Below is a small trained network, with its code and all its weights. Each question gives an input and a target symbol and asks what happens when units are switched off, that is, made to give their printed mean instead of their output.

import numpy as np


def w(rows, s, z=0):
    codes = np.array(rows[::2]) - 128.0
    scale = np.full(codes.shape[1], s)
    scale[-1] = z or s
    return codes * scale


def f(y):
    return np.maximum(y, 0)


def softmax(a):
    e = np.exp(a - a.max(-1, keepdims=True))
    return e / e.sum(-1, keepdims=True)


def log_softmax(a):
    a = a - a.max(-1, keepdims=True)
    return a - np.log(np.exp(a).sum(-1, keepdims=True))


def net(x, mask):
    ids = ['αβγδζηθμξπστφψω'.index(c) for c in x.split()]
    T = len(ids)
    res = E[ids] + P[:T]
    u = 0
    for l in range(2):
        r = res
        for j in range(2):
            rows = slice(2 * j, 2 * j + 2)
            q, k, v = (r @ M[l][rows].T for M in (Q, K, V))
            z = softmax(np.where(np.tri(T) > 0, q @ k.T / 2**0.5, -1e9)) @ v
            o = O[l][rows]
            res = res + np.where(mask[u + j], z, o[:, -1]) @ o[:, :-1]
        u += 2
        y = f(res @ A[l][:, :-1].T + A[l][:, -1])
        res = res + np.where(mask[u : u + 12], y, B[l][:, -1]) @ B[l][:, :-1]
        u += 12
    return log_softmax(res[-1] @ U[:, :-1].T + U[:, -1])


Q, K, V, O, A, B = {}, {}, {}, {}, {}, {}
E = w([
[119,119,116,186,133,129,85],'α',
[156,72,121,146,140,17,89],'β',
[121,95,169,196,152,187,59],'γ',
[125,98,193,155,169,147,121],'δ',
[119,115,143,164,98,156,97],'ζ',
[124,119,139,156,147,86,24],'η',
[74,128,161,151,181,180,139],'θ',
[100,127,102,175,192,73,169],'μ',
[129,113,250,120,78,183,125],'ξ',
[102,141,131,173,102,151,171],'π',
[159,161,95,90,102,90,76],'σ',
[108,113,155,110,126,70,149],'τ',
[36,121,138,65,82,54,90],'φ',
[179,97,150,99,181,79,77],'ψ',
[187,153,110,92,144,150,171],'ω',
],0.02)
P = w([
[102,127,83,124,150,111,149],'0',
[168,86,136,148,121,114,88],'1',
[116,186,139,114,156,63,100],'2',
[96,129,2,97,146,117,172],'3',
[158,101,154,141,114,132,112],'4',
[122,185,130,111,129,56,109],'5',
[103,116,30,91,149,92,201],'6',
[147,110,140,138,114,149,113],'7',
],0.014)
Q[0] = w([
[22,104,170,116,72,111,128],'L0H1',
[49,92,70,31,160,197,174],'L0H1',
[254,36,61,10,234,152,116],'L0H2',
[212,141,181,87,100,194,167],'L0H2',
],0.0059)
K[0] = w([
[45,3,192,120,41,171,89],'L0H1',
[6,181,124,24,165,143,175],'L0H1',
[243,74,131,114,181,187,146],'L0H2',
[52,55,15,123,198,198,136],'L0H2',
],0.005)
V[0] = w([
[180,71,116,171,82,240,149],'L0H1',
[210,225,201,173,187,111,88],'L0H1',
[159,228,41,75,228,252,156],'L0H2',
[117,157,232,8,249,95,79],'L0H2',
],0.0032)
O[0] = w([
[137,92,136,208,121,134,83,61],'L0H1',
[121,210,132,148,253,58,62,159],'L0H1',
[109,134,73,102,82,213,131,5],'L0H2',
[125,58,74,2,164,131,33,174],'L0H2',
],0.0071,0.0016)
A[0] = w([
[139,131,140,133,68,120,16,126],'L0N1',
[159,117,70,54,203,115,53,163],'L0N2',
[139,120,165,71,104,98,212,222],'L0N3',
[154,191,160,121,151,79,121,212],'L0N4',
[161,85,50,172,73,91,143,251],'L0N5',
[63,106,114,159,171,139,78,47],'L0N6',
[103,126,116,1,136,70,202,220],'L0N7',
[117,24,168,117,107,125,115,113],'L0N8',
[102,205,63,130,154,171,149,154],'L0N9',
[157,211,213,107,125,89,72,170],'L0N10',
[130,77,156,196,109,56,132,142],'L0N11',
[248,154,169,158,26,99,148,155],'L0N12',
],0.0084,0.0031)
B[0] = w([
[85,72,89,46,52,103,116,210],'L0N1',
[140,110,185,2,129,117,158,244],'L0N2',
[133,167,63,123,90,141,143,189],'L0N3',
[140,185,152,106,46,92,135,208],'L0N4',
[53,133,130,131,184,160,156,223],'L0N5',
[205,179,77,91,133,85,129,167],'L0N6',
[170,150,87,147,104,165,33,254],'L0N7',
[104,143,139,123,124,199,63,176],'L0N8',
[75,143,176,160,65,116,98,177],'L0N9',
[119,155,210,128,24,156,113,222],'L0N10',
[101,158,153,145,182,90,89,219],'L0N11',
[222,83,77,123,42,58,120,176],'L0N12',
],0.0079,0.007)
Q[1] = w([
[221,80,216,168,151,145,155],'L1H1',
[169,32,222,238,119,22,160],'L1H1',
[34,38,168,135,129,19,75],'L1H2',
[39,2,42,156,185,101,109],'L1H2',
],0.0045)
K[1] = w([
[85,74,183,47,206,190,39],'L1H1',
[64,113,190,204,146,94,116],'L1H1',
[68,1,119,142,145,99,105],'L1H2',
[88,98,202,102,100,104,97],'L1H2',
],0.0067)
V[1] = w([
[149,189,69,105,139,40,190],'L1H1',
[2,87,120,84,137,114,103],'L1H1',
[94,58,169,117,33,70,175],'L1H2',
[123,22,168,94,132,158,191],'L1H2',
],0.006)
O[1] = w([
[82,167,112,89,158,84,104,169],'L1H1',
[204,112,163,227,67,79,144,170],'L1H1',
[87,144,76,90,86,71,186,194],'L1H2',
[254,195,106,129,72,200,222,2],'L1H2',
],0.0076,0.0043)
A[1] = w([
[170,146,208,88,161,45,115,98],'L1N1',
[86,52,42,190,70,130,96,181],'L1N2',
[123,187,162,79,96,171,89,116],'L1N3',
[86,175,123,193,252,111,127,36],'L1N4',
[126,93,177,255,154,157,173,255],'L1N5',
[126,113,109,63,170,155,52,138],'L1N6',
[134,170,184,165,184,119,51,108],'L1N7',
[109,171,120,132,101,121,213,95],'L1N8',
[92,154,121,79,233,252,162,162],'L1N9',
[136,61,96,110,67,178,117,109],'L1N10',
[105,145,146,99,85,118,126,168],'L1N11',
[79,186,150,119,103,107,82,222],'L1N12',
],0.0091,0.0054)
B[1] = w([
[104,121,134,123,146,154,165,206],'L1N1',
[193,111,104,126,121,103,125,192],'L1N2',
[108,107,125,170,135,115,136,196],'L1N3',
[130,156,142,149,8,170,138,143],'L1N4',
[107,57,118,120,137,153,145,155],'L1N5',
[164,140,98,162,93,145,144,196],'L1N6',
[135,145,119,121,112,192,139,165],'L1N7',
[148,211,160,109,117,174,136,134],'L1N8',
[84,111,98,90,161,136,105,148],'L1N9',
[79,118,132,64,96,136,167,154],'L1N10',
[132,163,168,146,135,147,139,200],'L1N11',
[126,149,138,147,174,120,120,250],'L1N12',
],0.013,0.017)
U = w([
[77,118,146,131,68,157,130,2],'α',
[180,148,79,187,185,96,87,160],'β',
[76,94,136,132,166,164,138,144],'γ',
[72,91,146,89,164,54,154,128],'δ',
[64,144,79,180,99,137,254,85],'ζ',
[62,134,125,72,80,122,190,67],'η',
[171,191,157,156,144,111,91,215],'θ',
[126,110,168,49,163,169,135,130],'μ',
[150,107,99,120,80,73,102,120],'ξ',
[97,68,90,204,163,92,224,197],'π',
[168,133,120,141,110,191,74,88],'σ',
[70,160,117,167,64,94,84,43],'τ',
[201,160,101,61,128,149,187,192],'φ',
[46,191,181,137,136,159,102,102],'ψ',
[11,121,83,73,142,189,109,129],'ω',
],0.009,0.0053)

Each question gives the input, a string of symbols that net reads in full, and the target symbol t.
The units are the heads (2 rows each of Q, K, V and O) and the neurons (one row each of A and B). Each row of codes is followed by its name. A weight is (code - 128) times the scale printed after its matrix; where a second scale follows, it is the last column's (O, A, B and U).
mask holds one flag per unit, layer by layer, with each layer's heads first. A switched-off unit (its flag False) gives its mean, the last column of its rows in O or B, instead of its output. The means were averaged over made-up inputs and are rounded, as every weight is.
A unit's drop is (log p(t) with every unit on - log p(t) with that unit switched off) / (log p(t) with every unit on - log p(t) with every unit switched off).
The circuit of an input: a set's keep is (log p(t) with only the set's units on - log p(t) with every unit switched off) / (log p(t) with every unit on - log p(t) with every unit switched off). Starting from the 12 units with the biggest drops (on a tie, the unit counted first), units are removed one at a time, each time the one whose removal leaves the highest keep (on an exact tie, the one counted first), for as long as the keep stays at least 0.8.
circuit, biggest first: the units of the circuit, biggest drop first
k most important neurons: the k neurons with the biggest drops, biggest first
k most important neurons of layer l: the k neurons of layer l with the biggest drops, biggest first
input β η ζ η, target δ: most important neuron	[L0N2]
input β α ζ ω ω ψ ζ, target ω: circuit, biggest first	[L1H1, L0N12, L0N5]
input θ ω ζ δ, target ω: circuit, biggest first	[L1N9, L0N12, L1H1]
input φ γ ζ ω β α π ψ, target μ: circuit, biggest first	[L0N2, L1N1]
input η ω ω γ, target ω: circuit, biggest first	[L1H1, L1N9, L0N12]
input ζ π ω ζ, target ω: circuit, biggest first	[L1H1, L0N5, L0N4]
input α ξ ω ψ, target ω: 2 most important neurons	[L1N9, L1N2]
input ζ ζ ζ ω τ ω μ θ, target ω: circuit, biggest first	[L1N9, L0N12, L1H1]
input β σ α ζ ζ, target ξ: 2 most important neurons	[L0N12, L1N2]
input ζ β ζ ψ, target φ: circuit, biggest first	[L0N2, L1N6]
input σ η θ θ ω τ μ, target ω: circuit, biggest first	[L1H1, L0N12, L0N5, L0N7]
input ζ ψ φ γ ω σ μ, target ω: circuit, biggest first	[L1H1, L0N12, L1N9, L0N5]
input θ ψ ξ φ ψ β π, target φ: 3 most important neurons	[L1N2, L1N8, L1N3]
input π ζ α, target ψ: circuit, biggest first	[L1N2, L0N10, L0N12, L0N7]
input μ η β μ ψ ζ, target ψ: 3 most important neurons of layer 0	[L0N10, L0N7, L0N4]
input ζ γ β, target ψ: most important neuron	[L1N1]
input β ζ δ, target ψ: 2 most important neurons of layer 0	[L0N10, L0N4]
input ω γ ζ τ η τ ψ, target φ: circuit, biggest first	[L1N6, L0N2]
input ζ σ φ, target ψ: 2 most important neurons	[L1N11, L1N12]
input α ψ σ γ π α, target ψ: 4 most important neurons of layer 0	[L0N10, L0N7, L0N12, L0N4]
input τ β ζ, target ψ: 2 most important neurons of layer 0	[L0N10, L0N7]
input π ζ η, target ψ: most important neuron	[L0N10]
input γ ζ ζ ζ, target π: 2 most important neurons of layer 1	[L1N5, L1N2]
input ζ ψ γ ω π, target π: 2 most important neurons	[L1N5, L0N1]
